What each symbol does to the elements:
σ: kura->puzi, mivo->fova, tari->zuka, fova->kamu, zife->raga, zade->gapo, zoro->fele, buta->zade, dome->kuni, bofo->kura, puzi->mivo, nobu->buta, novi->rizu, fate->rezo, fubu->dizo, kate->zapu, kamu->dome, kige->zife, mubu->remo, luve->zize, fono->rigi, sami->fono, kuni->tari, zize->mamu, somi->kige, gapo->sopu, remo->bimo, fele->rimi, dozu->pera, pera->somi, nipu->puno, gifo->novi, mamu->gifo, rezo->dela, sopu->zoro, zuka->nipu, make->mubu, gidu->nobu, sofe->bofo, raga->sami, dizo->make, rigi->luve, puno->fubu, dela->sofe, zapu->lidu, rimi->dozu, bimo->kate, rizu->vafu, lidu->fate, vafu->gidu
ω: kura->gapo, mivo->buta, tari->novi, fova->nobu, zife->bimo, zade->puzi, zoro->sofe, buta->mivo, dome->vafu, bofo->sopu, puzi->zade, nobu->fova, novi->tari, fate->dozu, fubu->luve, kate->kige, kamu->gidu, kige->kate, mubu->sami, luve->fubu, fono->make, sami->mubu, kuni->rizu, zize->puno, somi->zapu, gapo->kura, remo->raga, fele->dela, dozu->fate, pera->lidu, nipu->mamu, gifo->zuka, mamu->nipu, rezo->rimi, sopu->bofo, zuka->gifo, make->fono, gidu->kamu, sofe->zoro, raga->remo, dizo->rigi, rigi->dizo, puno->zize, dela->fele, zapu->somi, rimi->rezo, bimo->zife, rizu->kuni, lidu->pera, vafu->dome
ε: kura->bofo, mivo->puzi, tari->kuni, fova->mivo, zife->kige, zade->buta, zoro->sopu, buta->nobu, dome->kamu, bofo->sofe, puzi->kura, nobu->gidu, novi->gifo, fate->lidu, fubu->puno, kate->bimo, kamu->fova, kige->somi, mubu->make, luve->rigi, fono->sami, sami->raga, kuni->dome, zize->luve, somi->pera, gapo->zade, remo->mubu, fele->zoro, dozu->rimi, pera->dozu, nipu->zuka, gifo->mamu, mamu->zize, rezo->fate, sopu->gapo, zuka->tari, make->dizo, gidu->vafu, sofe->dela, raga->zife, dizo->fubu, rigi->fono, puno->nipu, dela->rezo, zapu->kate, rimi->fele, bimo->remo, rizu->novi, lidu->zapu, vafu->rizu

The rows follow the links: the fewer symbols apart two elements are, the more alike their rows tend to be.

Each row is also shifted at random along 2 hidden directions that mean nothing.

Rows with their elements:
[ -2, -13,  11,   8,  -8, -20,  -1,  18, -51, -10,  -2,   7, -26,  20,  -6, -32,  19,   1, -14,  52,   1,  -7,  26,  -6,  18,  44, -39,  13, -33,  20, -12, -10, -12, -15, -21, -35,  21, -18,  25,  -7,  -3, -27,  44,  15,  19,   5, -46,  19,  10, -11,  18,  14,  -2,  13,  -1,  -8,   3,  17,  -3,  19,  -4,  -3,   3, -33, -12]; element gapo
[ 12,   6,  -3, -10,   2,  14,  -7,  16,  -9,  10, -17,  12,  -4,   6,  10, -37, -11,  -6, -12,  37,  13, -22,  31, -11,  -3,  19,   8, -23,   0,  -2,   1,   5,  16, -15,   3,  17,  -6,   1,  12, -27,  23,   0,   8,  -7,  29, -18,   0,   0,  32,  10,  -2,  -1,   7,   2, -11, -16,   9,   3,  31,  -7, -22, -17, -17, -29, -26]; element fono
[ -2,  -8, -10,  -3,   5, -16,   5,  -1,  27,   6,  17,  -5,   6,  -3, -10,   1,  -2,   5,   4, -20,  -7,  22,  -2,   0,   0, -21, -18,   3,   8,  -8, -36,   9,   9,   7,   9,  -6, -18,  -7,  -8,   3,   1,  -2, -26,  -1,   2,  -2,  -7,   8, -26,   5,  -1, -10, -19,  -7,  10,   8,   0,  -1, -28, -13,  -9,   3,  16,  17,  11]; element kate
[ -6,   0,   5, -18, -10,   4,  22,   7,  -4,  15,  11,  -3,   6,  12,  -9, -19, -11,  16, -21,  30, -13,  14,  30,   3,  13,  11, -23, -26, -15,  -2, -11,   0,  21,   3,   7, -16,   5, -15,  19, -41,  38,  13,  10,  17,  21, -26, -21,  22,  13,  31,   8,  -3, -10,  -5,   0,   1,   7,  31,   9, -14,  -4, -25,  -2, -31,   0]; element rezo
[  1,   3,  -1,  11,  26,   1, -24,   3, -29,  -5, -30,   6,  -7,   2,  23,   1,   0,   2,  16,  -4,  14, -43, -24, -25,   3,  15,  26,  10,   7,   3,  26,  -9, -33, -11,  -5,  23,   9,  19,  -2,  27, -27, -20,  15,  -8, -12,  17,  12, -28,  10, -21,   9,  13,  12,  18,  -9,  -1,   6, -22,   5,  30,   2,  11,  -9,  21,  -5]; element dome
[-11,   0,   4, -16,  10,   3,  12,   6, -10,  16,  -4,  -5,   8,  12,   5, -11, -17,  26,  -8,  19, -12,  -6,  12,  -9,  16,  10,  -2, -24,  -9,  -6,   4,   0,   0,   2,  12,  -4,   5,  -5,  14, -26,  25,   0,  12,  18,   7, -19, -12,   3,  13,  24,  14,   3, -11,   2,  -3,   6,   9,  18,   8,   1,  -4, -17,  -6,  -9,   2]; element sofe
[  9,  -9,   6, -10,  -1, -12,  -1,  -7,  -5,  10,  18,   2,  11,  -7, -11,  19,  -8,  -6,  -4,  -2,   4,  23,  -7,   1, -10,   4, -21,  -7,  13, -11,  -2,  -7,  -5,   0,  10, -32,  15,  -9,  -6, -12,  16,   2,  11,  -6, -14, -12,  -7,  13, -17,  11, -13,   3, -21,  -2,   6,  -7,   2,  -3, -16,   3,  20,  -8,  10, -11,  -6]; element rimi
[ 13,  -1,  -2,  16, -11,  -5, -12,   3,   1, -21,   2,   6, -13,  -7,  -5,  -7,  21, -27,   2,   2,  13,   0,   3,  10, -11,   1,  -5,  23,  -2,  10,  -9,   1,  -2,  -8, -19,   1,  -3,  -4,  -5,  17, -23,  -5,  -3, -14,   4,  19,   1,   2,  -2, -21, -12,   0,  12,   0,   2, -11,  -9,  -9,  -5,  -1,  -6,  13,   4,  -5, -12]; element fubu
[-14, -11,  -3,  17,  18, -23,  -8, -10,  -4, -11,   0,  -9,  -1,   0,   0,  27,   9,  15,  23, -37,  -7,  -2, -38, -13,  12, -12,  -2,  32,   1,   3,  -9,  -3, -30,  10,  -6,  -4,   1,   8,  -8,  45, -40, -24,  -6,   5, -26,  27,  -4, -13, -35, -22,  12,   7,  -8,  11,  12,  19,   0, -15, -38,  22,   9,  23,  15,  50,  22]; element zade
[ 12,   6,   0, -17,  -1,  15,   0,  -1,  16,  17,   5,   6,  15,  -6,  -1,   0, -16,  -8,  -7,   1,   8,   9,   8,   4, -17,  -6,   7, -29,  18, -15,   8,   1,  16,  -2,  16,   5,  -2,   0,  -7, -27,  26,  17,  -8, -13,   5, -20,  16,   5,  11,  21, -19,  -4,  -4,  -8,  -3,  -9,   6,  -2,  15, -14,   4, -13,  -9, -19, -16]; element raga
[-10,   5,  -6,  16,  -6,   5,   5,   6,   4, -16, -13,  -5, -15,   9,   7, -13,  14,   7,   0,   1,  -6, -18,   4,   5,  12,  -5,  16,  14, -19,  14,   1,   6,   1,   3, -15,  23, -11,   7,   5,  19, -21,  -4,  -9,  11,   9,  19,   1, -10,  12, -16,  16,  -2,  20,   4,  -4,  10,  -6,   8,  11,  -2, -13,  12,  -7,  14,   9]; element novi
[ 14,  -3,  10, -15, -16,   0,   6,   2, -19,  11,  18,  10,   4,   2, -15,  -7,  -3, -15, -20,  34,   7,  22,  27,  11, -12,  25, -32, -23,   1,  -1,  -1,  -8,  13,  -8,   4, -39,  22, -20,   8, -43,  39,  12,  28,  -4,   9, -26, -18,  28,   6,  24, -14,   4, -13,  -4,   2, -15,   4,  14,   6,  -4,  15, -23,   2, -54, -22]; element dozu
[  2, -16,  -6,   1,   7, -22,  -7,  17, -12,  -1,   0,   9, -16,   9,  -2, -39,   7,   3,  -5,  26,   7,  -3,  22, -10,   5,  15, -33,   9, -11,   7, -46,   7,   6, -10,  -9,  -7, -12, -12,  12,  -3,   1, -25,   1,  -1,  32,   2, -32,  13,  -7,  -5,   9,   2, -15,   5,   5,  -7,   5,   3, -18,   0, -32,  -2,   9,  -8, -11]; element bimo
[ -9,  11,   9, -20, -11,  22,  24, -11,   9,  15,   8,  -8,  17,   2,  -2,  19, -17,  12,  -9,  -3, -18,  13,   2,  13,   5,  -8,  11, -26,  -1,  -9,  29,  -6,  12,  15,  15,  -6,  10,   0,   2, -31,  30,  29,   6,  15, -10, -22,  11,   5,  14,  29,   1,  -3,   3, -11,  -6,   8,   0,  22,  19, -11,  23, -13,  -8, -15,  13]; element kura
[ -4,  13,  10,  -9,  -9,  23,  13,  -8,  -9,   8,  -2,  -3,   7,   2,   3,  11, -11,   9,  -8,  11, -11,  -4,   6,   9,   4,   6,  17, -20,  -5,  -1,  38,  -6,   2,   3,   5,  -4,  18,   6,   6, -23,  22,  21,  17,   9,  -6, -15,  13,   1,  26,  15,   2,   3,  12,  -3, -10,   3,  -1,  15,  29,   2,  20, -10, -13, -20,   3]; element mivo
[-11,   6,   5, -18,  12,   7,  12,  -3,  -3,  18,  -3,  -7,  14,   8,   4,   5, -20,  25,  -1,   2, -13,  -3,  -2,  -8,  13,  -3,   9, -23,   2, -10,  15,  -3,  -2,   6,  19,  -1,   6,   2,   4, -20,  20,   4,   6,  13,  -5, -18,   1,  -3,   8,  22,  11,   1,  -9,   1,  -3,  10,   8,  11,  10,   2,   7, -12,  -4,   4,   7]; element bofo
[ -5,  11,  -6,   5, -10,  22,   7,   0,  27, -11,  -6,  -8,  -1,  -4,   4,   2,   3,  -1,   2, -15,  -8,  -6,  -2,  12,   2, -21,  26,   3,  -6,   4,  10,   9,  13,   9,  -4,  30, -17,  13,  -2,   9,  -7,  17, -22,   4,   3,   7,  22, -13,  10,  -4,   0, -11,  21,  -9,  -7,   7,  -8,   6,  18, -16, -10,   8, -11,  13,  14]; element mamu

Where do the symbols, taken in turn from left to right, take each start?
Answer with the element's name.
[  3, -14,   4,  -2,  17, -24, -11,  -2, -25,   7,   1,   6,   0,   2,  -3,   4,  -3,   6,   6,   3,   8,   2, -10, -20,   2,  16, -25,   3,   7,  -5,  -9,  -8, -20,  -6,   7, -26,  14,  -8,   4,   3,  -1, -24,  19,  -4,  -9,  -2, -24,   6, -21,  -2,   5,  12, -23,  13,   8,  -3,   8,  -6, -26,  22,   7,  -4,  14,   0,  -8]
σ ε ε: zoro
[ -7,  -6,   4,   6,   1, -16,   5, -26,  20,  -4,  24, -11,  17, -17, -14,  54,   3,   3,  16, -52, -11,  35, -44,  10,  -5, -29,  -7,  17,  15,  -7,   3,  -6, -17,  19,   7, -19,   4,   0, -20,  25, -19,   3, -11,  -2, -43,  11,   9,   0, -46,  -5,  -7,   0, -15,  -4,  14,  16,  -9, -10, -40,   6,  34,  16,  23,  36,  25]
ω ω ε: gapo
[ -3,  12,   4,  -4,   6,  18,   2, -16,   4,   4,  -9,  -6,  13,  -7,  10,  35, -13,   6,   7, -28,  -5,  -7, -30,  -2,  -2, -13,  33,  -6,  10,  -7,  41,  -6, -14,   8,   8,  10,   7,  17, -11,   7,  -2,  13,   1,   0, -30,   0,  28, -18,   4,   3,  -3,   4,   8,   0,  -4,   7,  -1,  -5,  11,  10,  24,   3,  -9,  18,  13]
ω σ ε: nobu
[ -2,  14,   7,   0,  -4,  22,   3, -20,  12,  -2,  -2,  -6,  12, -13,   6,  42,  -5,  -4,   9, -32,  -5,   0, -26,   8,  -7, -17,  35,  -3,  11,  -7,  44,  -8,  -9,  10,   6,  12,  11,  14, -15,  10,  -6,  22,  -2,  -2, -31,   2,  34, -16,   5,   0,  -9,   2,  15,  -4,  -4,   4,  -4,  -6,  13,   3,  30,   7,  -8,  16,  11]
ω σ ε: gidu
[-12,   2,  -1, -16,  10,   2,  15,  -6,  17,  19,   9, -10,  18,  -1,   0,  13, -22,  24,   1, -16, -18,  16,  -7,  -2,  11, -17,   4, -21,   6, -15,   1,   1,   6,  16,  21,   0,  -2,  -1,  -2, -17,  20,  12, -13,  12,  -8, -19,   0,   1,  -8,  26,   7,  -4, -16,  -6,   1,  12,   7,  11,  -1,  -7,   7, -11,   4,  14,  18]
ω ω: dela
[ -2,  -4,   2, -11, -25,  -1,  23,   4,  19,   6,  31,  -6,   6,   0, -22, -11,  -1,  -1, -22,  16, -14,  39,  32,  27,   0,  -6, -31, -13, -13,   2, -25,   7,  36,   7,   3, -24,  -5, -21,   6, -41,  34,  21,  -9,  10,  19, -21, -18,  31,  -5,  26,  -5, -12, -11, -17,   5,  -2,  -4,  26,   1, -30,  -2, -15,   5, -31,   3]
σ ω σ: somi
[ -3, -15,   3,   2,  18, -29, -11,   3, -29,  -1,   1,   5,  -5,   5,  -2,   2,   3,   7,  10,   2,   8,  -1, -11, -21,   4,  17, -23,  11,   0,   1, -13,  -9, -24,  -7,  -1, -25,  15,  -8,   5,  12, -10, -30,  21,   1, -11,   4, -26,   3, -22,  -9,  11,  14, -22,  14,  10,   0,   7,  -8, -29,  24,   5,   3,  13,   7,  -5]
σ σ: rimi
[ 13,  -5,   5, -15,  19,  -7, -14,   2, -11,  19,  -1,   9,  10,  -4,   5,  -6, -17,   0,  -3,  10,  14,  -3,  -1, -19, -12,  15,  -9, -19,  17, -15,  -4,  -3,  -6, -12,  15,  -8,   7,  -4,  -2, -18,  19,  -9,   9, -13,   0, -18,  -4,   4,  -1,  12,  -7,   6, -19,   6,   2, -11,  10, -11,  -5,   6,   0, -16,   1, -13, -23]
σ ε ω: zapu
[ -9,  -4,   4,  16, -23,  -3,  13,   8, -24, -19,   1,  -1, -22,  16,  -9, -20,  25,   1, -11,  34,  -8,  -5,  24,  13,  19,  23, -20,  18, -35,  26,  -6,  -5,   3,  -1, -26, -16,  11, -12,  21,  -2,  -7,  -7,  22,  19,  14,  14, -27,  14,  12, -13,  15,   6,  15,   2,  -2,  -1,  -8,  23,   6,   3,  -3,   4,   0, -23,   4]
σ σ σ: gapo
[  4,  10,  -7,  -5,  14,  14,  -8,   6,  12,  10, -15,   4,   5,  -4,  14, -11, -13,   0,   1,  -1,   6, -19,   6, -10,  -4,  -7,  24, -13,  10,  -6,   2,   8,   7,  -5,   7,  35, -15,  12,  -3,  -3,   6,   4, -16,  -9,  11,  -5,  18, -14,  14,   4,  -4,  -6,  10,   0,  -7,  -3,   6,  -8,  19,  -8, -20,  -4, -11,   8,  -6]
ε ω ω: fono
[  8,  -7,  -1,   0, -31,  -7,   9,  11,   6, -10,  18,   6, -12,   3, -18, -25,  17, -18, -19,  30,   1,  24,  36,  22,  -7,   9, -36,   6, -15,  13, -35,   7,  29,  -6, -12, -21,  -8, -20,   9, -20,  15,   6,  -2,   0,  28,  -3, -23,  27,   1,   3,  -7,  -6,  -2, -10,   4, -11,  -8,  15,  -3, -19, -16,  -6,   6, -37, -13]
ω σ: sami
[-10,   6,  -6,  11,   0,  10,   0,   4,  10, -13, -14,  -4, -11,   4,  11, -11,   7,   5,   5,  -6,  -6, -18,  -1,   0,  11, -12,  23,  11, -12,   8,   2,   8,   0,   5, -10,  29, -15,  11,   2,  21, -20,  -2, -15,   8,   8,  16,  10, -17,  10, -14,  12,  -5,  21,   0,  -9,   8,  -4,   1,  11,  -1, -16,  12,  -8,  20,  12]
ω ω: gifo
[ 11,   4,   4, -19,  -4,  10,   1, -14,  23,  17,  17,   0,  24, -16,  -8,  23, -22,  -9,  -3, -17,   5,  26,  -6,   7, -21, -15,   2, -24,  29, -20,   9,  -1,  15,   3,  23,  -8,   1,  -3, -15, -24,  29,  24, -11, -13, -13, -23,  18,   7,  -6,  26, -24,  -7, -12, -13,   2,  -8,   2,  -6,   1, -14,  15, -14,   5, -12,  -7]
σ ω ω: zife
[  9,  -3,  -5,  12, -13, -11,  -6,  -5,  27, -14,  15,   0,   0, -13, -13,   9,  15, -20,   5, -26,   5,  22, -11,  19, -15, -20,  -9,  22,   9,   3, -21,   5,   8,   3,  -6,  -3, -15,   0, -16,  21, -17,   2, -24, -16,  -4,  16,   8,   4, -24, -16, -15,  -8,  -1,  -8,   8,  -2, -10, -11, -19, -13,  -2,  14,  11,  12,   1]
ω ω: make
[ 10,  -2,  -5,  18,   5,  -7, -19,  -8,  12, -17,  -3,   3,  -6, -13,   3,  18,  11, -23,  17, -35,  14,  -4, -30,   2, -16, -16,  13,  29,  15,   2,   0,   4, -13,  -2, -10,  13,  -9,  12, -19,  40, -38,  -7, -19, -17, -18,  26,  21, -15, -20, -29, -11,   1,   8,   2,   4,  -2,  -6, -28, -18,   7,   2,  24,   6,  34,   2]
ω ω ε: nipu
[  2,  11,  -5,   3,  -7,  17,   3,  13,   0,  -2, -17,   4, -14,   9,  11, -33,   2,   1, -11,  28,   1, -23,  27,   6,   6,   9,  16,  -9, -13,   9,   3,   6,  15,  -6,  -6,  25, -10,   6,  10,  -9,   6,   6,  -2,   3,  29,  -2,   4,  -5,  34,  -1,   4,  -3,  19,   0, -12,  -5,   1,   9,  31, -12, -25,  -5, -17, -14,  -8]
ω ε: nipu
[ -7,   7,   8, -12,  12,  12,   6,   5, -25,  14, -19,   3,   4,  11,  13,  -6, -15,  19,  -4,  22,  -6, -20,   7, -15,  14,  19,  12, -23,  -7,  -2,  25,  -8,  -8,  -3,   7,   1,  14,   4,  13, -19,  16,  -1,  24,  13,   3, -14,  -4,  -6,  24,  14,  12,   8,   2,   6,  -9,   1,  10,  12,  24,  14,   6, -13, -11, -14,  -2]
σ σ ω: nobu
[ -6,   0,   0, -15, -15,   3,  22,  -4,  27,   9,  29,  -8,  13,   1, -19,   3,  -7,   9, -13,  -3, -18,  36,  16,  19,   2, -16, -20, -17,  -3,  -4, -18,   6,  27,  11,  11, -19,  -7, -13,   1, -31,  32,  21, -14,  12,   4, -22,  -8,  20, -12,  29,  -4, -12, -16, -16,   7,   5,  -3,  20,  -5, -26,   1, -15,   6, -12,  11]
ω ε: dozu
[-12,   9,   5,  12, -38,  13,  24, -15,  27, -20,  22, -15,  -1,  -4, -18,  27,  23,  -7,  -6, -19, -24,  30,  -2,  40,   4, -25,   3,  19, -19,  15,  10,  -1,  18,  18, -13, -11,   3,  -1,  -5,  10,  -8,  29, -12,  12, -14,  12,   8,   8,  -7,  -6,  -1, -11,  18, -17,   2,  14, -21,  21,   3, -19,  20,  15,   3,   1,  28]
ω ω: gidu
